Each row is followed by its class.
[-10 -14  11   2 -10   6  14  -3 -36   7  21 -12 -44  15  -6  16 -18   3
  16  23   7   3  22 -24  -8  16  14  17  28  26   3  19 -13  19   6] -> q182
[ 11  17   2  18   6  24   7  14  33   0  34  20 -24 -40  -5   2  54  11
  -7  18   2  -1 -29  22 -15 -16   6 -13  16 -32  -1  27 -63  18  19] -> q989
[-32  43  10 -35  -5  48  31 -20 -26  15  33  10   3 -21  -6  -4 -29  12
  14  43   2  14 -31   1 -13  -6  10  11  16   4   0  -3  -4 -10  50] -> q520
[  1   2  10   2  -5 -26 -38   7 -24 -14  -2  11   4 -11   4   9  -6 -16
   5 -12  27  -2  12   1  -7  -5  -2  18 -16  20  -3   7   5  14  -3] -> q58
[ 45  48  44 -33 -15 -32   6 -14 -14 -51  44  25 -26  29 -35 -31  10 -40
 -16  11  -1   5 -32   1  -2  34  12  56  48 -38   8  28 -18  42   0] -> q989
[  4 -11   5  -8   8 -36 -37  17   0   7  -3  26 -12  -2  -6 -11  25  -3
  -7  12  26  -5   2   9  -5  15 -11  22 -11  -6   5  18  -6   2   1] -> q520
[  1   1  11 -29 -18 -14 -11  28 -20   5  25  14  21 -44 -25  16  27   2
  -9  -1  14   6  -5  34 -23  20   3  -7  -8   6  14  33 -13  -1  45] -> q306
[ -9   1   0 -25 -17 -26  23 -29 -18  -4  15 -18  12 -13 -21   2  70   6
  -9  17   1   4  25  12  -5 -12  -9 -13  17 -17  20   5 -21 -11  58] -> q58
[-20  -4 -21   9   4 -28 -30  22 -36  18   9 -12 -57  27  10  -5   5   9
  -1  26   2  -7  31 -12  26   8  28  20  12  10  21  18 -15   5 -11] -> q816
[-26 -25 -32  78 -13 -23 -41   3  15  -4 -46  29 -60  -9  16  -4  95  14
   5  42  44 -41   6 -22   0   0   6  19  -4  10 -12  18 -20  19  -7] -> q816
[-11  -2   9   0  27 -45 -46   9   2  16 -13 -12 -15 -37   1  -3  36  16
  -9  12  36  16  45  14   9 -41  15   4 -10  21  16   0  11  -8   1] -> q418
[ -4  23  -7 -13 -18   7  11 -13 -22   0  -3   0 -24   3  -6  -1   2  -5
  -3   1  -5  -2  17  -4   3 -11  11   9   5  18  -4  31 -18  -2  28] -> q182
[ -8  35   7  -4   5 -17 -24 -15  -7 -17   4  16 -18 -15 -27 -17  38   4
   4  13  39   9 -21  35  -1 -17   1  30   0 -10  19   4   4  16  24] -> q418
[-10  26  49 -18 -22 -42 -14 -20  10 -19  -2  -9 -37 -27 -12 -22  60  14
  -8   1  26 -12 -21 -31 -15  -4 -15  24  12  -7  -5  -1 -23  15   6] -> q989
[ 25 -13  27  -5 -25  -8  11  -6 -10  -3  18  19 -29   0 -15 -10   7   0
   6   3 -11   0  23   5 -16  22 -11   6  15 -12  -5  21 -10   4  18] -> q989
[ -2   5  -5   8   6   3   5  -2  15   1  -8  12 -21   0 -15   1  22  13
  -1   6 -13 -14  -3  -8  24  -2  12  -3  14 -24  -2   4 -11  10  18] -> q989
[-31 -21   6  28 -21 -20 -33  -7 -32  14 -16 -24   4 -12   1  -9  33 -10
  27  19  56   7 -11   3  -7 -39 -23  17  -5  33 -13  -3 -12   8  13] -> q816
[-22  58  -8  -4 -15 -12   2 -37 -30 -27   4 -11  21   4  -3  11  52 -16
  -5  -1 -20 -15 -41   3 -37 -22  22  17  23  -8   0  41  11  34  29] -> q620
[-22  16 -10  -9 -25   3  -1  -3 -32  19  13 -12 -23  14 -17 -20 -13   6
   2   9   4 -12  -8  14 -18  11  13  18  -2  24   4  17 -10   8  31] -> q182
[-45  45 -28  17 -49  16 -15 -24 -53 -45 -61  -6  32 -65  12  18   4 -42
  -6  10 -25  -3   8 -40 -45 -47 -18 -28  12  -7   8  83 -67  -1  -9] -> q258
[ 16  11 -17 -16 -24 -19  12 -12 -31 -16  31  15 -37 -18  -2  14  17  10
   6  18 -15 -20  50 -11 -10  15  30   3  46 -16  44  14  25 -28  14] -> q939
[ -9 -13   0   1   1 -46 -32  22 -11  -9  11   7 -22 -29   8  38  98   8
  16   4  77 -31   1 -26  16   8  23  13  16  34  33  -4 -34  37  28] -> q418
[  1  47   3 -16   3 -45 -37   1 -10 -10  13  16 -23  -3  10  10  23  14
  -5  -4  29   2   9   6   3 -11   7  20 -19  20  15   1  35  19  18] -> q418
[  1  35   0 -13 -11  -4  -6   8 -15 -12  17 -15 -25  14  36   8   3  18
  -6 -36 -10   0  20  -5  20 -18  11  10 -34  32   2   0   6   8   7] -> q418
[-55 -18 -53  26  -8  19 -24 -56 -23   0 -49   4  31   9  12 -15   1  26
  16 -28 106  14 -18  -9 -37 -70 -90  -4 -61  69  -1  18 -93 -10   4] -> q620
[ -9  23   4 -25  -1   2   2  -5 -21  19  18   1 -25  -1  -4   4  18   3
   7  24  17   7  -2  11  -2  14  -4  11   5  12  15  14 -30   4  20] -> q258
[ 14 -12  19  -2 -13 -25 -26 -11   2   9  11  23   5  44 -15 -20 -15  24
  -9 -23  33  -4   7 -23 -33  23 -33   3 -26  25 -29  12  -5  36  14] -> q306
[ -1  -4  12  -5  -8 -17 -27 -11 -23  -8  -3  15   8 -24   8 -13   5 -20
   4  -9  29   9   9 -36 -27  -8  -1   7 -11  11   0   7 -40  12 -18] -> q306
[-10  28   0  -8 -29   2  -4   7 -18   0   1  -2 -22 -40   6   2 -26 -13
  -3  13 -14  -3  -2  -1 -40   6  14   8  -3  22  -5  25   8  -6   7] -> q182
[-34 -47  30   3  -5 -18 -15   8  29  31  -7 -53  34 -38 -19  -4 113  28
   2 -15  53 -37 -22   4 -42   8 -18 -27  16 -10  19  -4 -10   4   2] -> q306
[  9  25  23 -13 -36 -54 -47   2 -21  -4   8 -12 -37  -1  -1 -25  28  -7
   9 -25  23 -12   9 -18 -18 -22  -4  20  -3  10   2  -6  -2  21   7] -> q182
[-22  29  25 -38  -2  14   5 -27 -34  14   0   0 -43  13 -18 -16 -36  13
   6   8   8  10  18 -23  14   5  -1  34   5  17   1  27 -20  -5   5] -> q306
[-27 -21  10  36  10  -2 -45  27   3  17 -31  46  22 -15 -26  17 114 -13
  27  29  86 -29 -42  62   9   5   0   8  12  -6   8   3  13  49  63] -> q620
[-25  31  -1 -13  -4  -5   3 -13 -18   9  -4  12  -4  -3   5   4   0  -6
  -2  37  22   7 -12  -5  19  -7 -12  15  -1   8   2  -6   1  -2  27] -> q939
[ 14 -13  16  -1 -11 -37 -38  32 -17   1  30  11  -3   9 -16 -15  41   1
   2  -1   1 -13  -2  22  -7  13  21  21   6 -16   5   9   7  24  26] -> q520
[ -3  31  65 -32   5 -24 -32   6  -1   9  15  11 -47  -4  -8 -12  12  -2
  -3  -1   3 -23 -15 -22  -2  37  17  29   8  -8 -22  -1  -9  42  15] -> q58
[-15  35 -10  -5   5   9  -4 -18 -14  -6  -8   5  -3   0  -4   0  24   0
   2  11  19   3 -22   9  10 -11  10  21  -6  15   1  14 -20   8  16] -> q258
[-35 -66 -24  27 -12  -2   1  39 -35  16 -80 -11  44  16  -3  65 -31 -31
  -8  23  -5  -2  65   2  29  31 -44 -19 -10  28   9  78  28 -10 -14] -> q306
[ -8 -19 -23  23 -45 -17   9  -5 -47 -46 -13   0  34 -12 -18  17   8 -37
   4  33  -9  26 -15  -5 -21   7 -29   0   2  -5   9  16 -40  20  18] -> q258
[ -3   9 -45  27  -7  17  17   0  -2 -26   0  -9  21  20  -5  -4   5 -14
 -12  10  19  -2 -30  20  10 -20  27  26  -5  32  -2   6  -4   8   8] -> q182
[-47  -6  -3 -15  -1 -40   6 -13 -28 -26   2 -46 -33   5   3   9  79  10
  11  18   9 -21 -25 -33  14  25   7  47  29 -28  56 -12   8  -8 -35] -> q520
[-19  14  24 -18   5  -9 -10 -11  10  17  11   6 -21  21 -26  -4  62  42
 -11   8  59 -18   2   0  -5  16 -22   8  14   2  15  33 -14  20  23] -> q306
[  4  29 -10   3   4  -2   6 -26  -3 -20  -7  25 -16  -5   5   7  20  -5
  -9  13 -10 -12   8  -5   6  -4  21  17  17 -15   1  26  23  -9   0] -> q939
[-13  22  13   5 -19 -10 -12  -3  -4  -4  -5 -15   9  14 -20  -4  29  22
 -15   5  -2 -13  -2  14 -17 -22   6   3  13  19 -17  27  17  24  50] -> q620
[  2  33 -19   4   3 -24 -22 -26  -4 -23   4  11   4  -2 -11 -16  20  -1
  -8  -2  26   3 -13   2 -18 -28   7  16  -6   4   7  11 -15  21  11] -> q418
[ -8  10   8 -33  -8  -9 -23  17 -42   1  41  10 -12  -8 -25  29 -34  24
   4 -10   8 -29  29  -9 -30  40  22 -14  37   4  34  38  -2  16  27] -> q58
[-15  31 -30  -1 -11   5  -3 -25 -21   6   2  -5  -7  -3   8  -6  10 -10
  11   8   1   3 -15 -10  -7 -35  -9  -6   6  -8  -1  13 -27  -4  17] -> q816
[ -9  -5   7  -2   3  17  46 -71  27 -39 -28   6 -30  39 -26 -24  23  27
  -8  -3   8 -32  -4 -55 -15  42  13  18  37 -16  -5  -8  27  -1 -18] -> q182
[  0   7  34 -12  -8 -14 -12  15   7   8   9  18   2  20  -8 -23   8   6
 -18   6  39  -3 -18  -2  15  14 -14   7 -11  17 -19  -8 -30  34  34] -> q989
[ -4  33  14 -13  11   0 -27 -20   9  23 -19  26  16  13 -19 -26  34   5
 -12  -9  38 -22 -25  25 -10   7  13  15 -15  28 -32  31  -7  24  39] -> q258
[  0   9 -10  -6 -10 -16   9 -22  -8   0  -9   1 -26 -33   0   7   7   2
   4  16  -1   6  22 -17  -4 -23  -8   7   7   7   5  18 -17 -22   5] -> q989
[  6   2  -8   2  -3  -3   2  -9 -23   7   6  -5 -15  -6  -1  -2 -21 -14
   7   7 -13  16  19   4 -13 -18  22  12   1  16  -8  10  10  -4   5] -> q182
[ 13   1  -2   9 -19   1 -19 -15   5 -20 -10  19   3  25 -21 -14  18   4
  12 -28  34 -35 -21 -16  -7   6  -6   3  21  -1 -17  11   1  21  19] -> q816
[  0  13  -2 -14  -6 -45 -41  16 -31   7  38  11 -22 -14   6  -2  21   1
  15  18  29   3  -5  -8 -11 -11   9  31  -1  11  17  -5 -12  12  14] -> q520
[ -2 -35  35  42  13  17 -25   8  32  11  -7   9   4   6   1 -19  53  19
  19   2  42  -2 -22  14  10 -31  -7  19 -17   6 -44 -25   9  24  12] -> q520
[-20   0   6  -8 -15  -6   5  -5 -22  14  10  -3 -11  -2   3   1  21   6
   3  23  10 -13   8  -4   0  13   1   2  17   0  13   1   3  -3  20] -> q939
[-13  14  -8  -6   8  21   8  -5 -12  -3 -15   4   3  -7   2   6   7 -14
  -8  16  -6  -4  -1   6  -4  20  16   3   9   2  11  32 -17  -2  -9] -> q258
[  2  -4 -11  19  -2  -8   5 -11  12 -26 -22   0 -36 -39   3  22  51   3
   8  15  17  -1  16   0   6 -17  -4  22   0  12  11  18  -4 -12  -4] -> q418
[-21  46  17 -21   6 -18 -34  -6 -19   0  -2  17 -19  -5  -6 -11   4  10
 -12  11  43 -12  10   3  -8   5  18  21   4  25  17  28   9  20  15] -> q418
[  5  -1  -8  10 -20   5 -27  14  -6  -6   5  18   3   4 -10 -20  13   7
   7 -13  32  -5  -2  15   1 -14 -13 -15  -1  -7   1  -2 -16   4  27] -> q816
[ -2 -32  39 -18 -32   3 -27  94 -26  17  13  -4  32 -50  32  32  46 -24
   1  -8  39  -7  36  13  21  14  -1 -58  12  14  20   3 -27   2  42] -> q816
[  2  22  15 -23   2  -3 -34  10  -6   7  -4  24  17  14 -18  -9  15   0
  -4 -33  32  -6  17  25  -4  -9 -14 -33   6 -30  18  12  23  12  24] -> q182
[-11   9 -12   8  -8 -12 -14  -9 -17 -11 -27  -5 -22 -12  -5  11  25  -5
   9   8   1   6  13   9  -2 -35 -20  13   5   2  11  29  -8  -5   9] -> q620
[  6  13  -6 -16   2  -3 -14  -2  -1  17   5   0   6  -5  -4  -7 -21  -3
  -4 -29   5  -6  -7   5 -27  -6  13  -5 -13  21 -14  15   1   2  12] -> q182
[ 10  20  18   1   0 -25 -37   1 -10   1   3  20 -23   0   4   5  11   6
   7 -16  10   1  19   9  -4 -12   2  10 -19  13 -11  14  20  27  20] -> q418
[ 10 -16  11 -14   7 -37 -37  27  -1  34  21  -5  -2  16   1 -20  10  10
 -15  -2   5   6  17  22 -10   0 -15   6 -23   6  -5  17  -8   0   9] -> q520
[-21  60  -1 -25 -15  10  -3   3 -37 -14  21  25 -19 -92   7  39   4 -39
  31  49  14  -3 -36  -8 -10  -1  34  22  26  -2  24  -7 -14   4  34] -> q58
[-32   7  24 -27  16  -1 -31  16  -6   9  -1   2  28 -18 -21 -10  33  14
 -13 -15  58  -4 -19  47  10   1  -6  -2 -19   4  15   3 -20   2  31] -> q58
[ -7  17  25   5  -1 -24 -33 -13  -9  -3  -9  23 -28  -2  -4  -7  34   0
  -3   6  19 -29  18  -9 -10  11  23  27   5   8 -14  24   8  26  11] -> q58
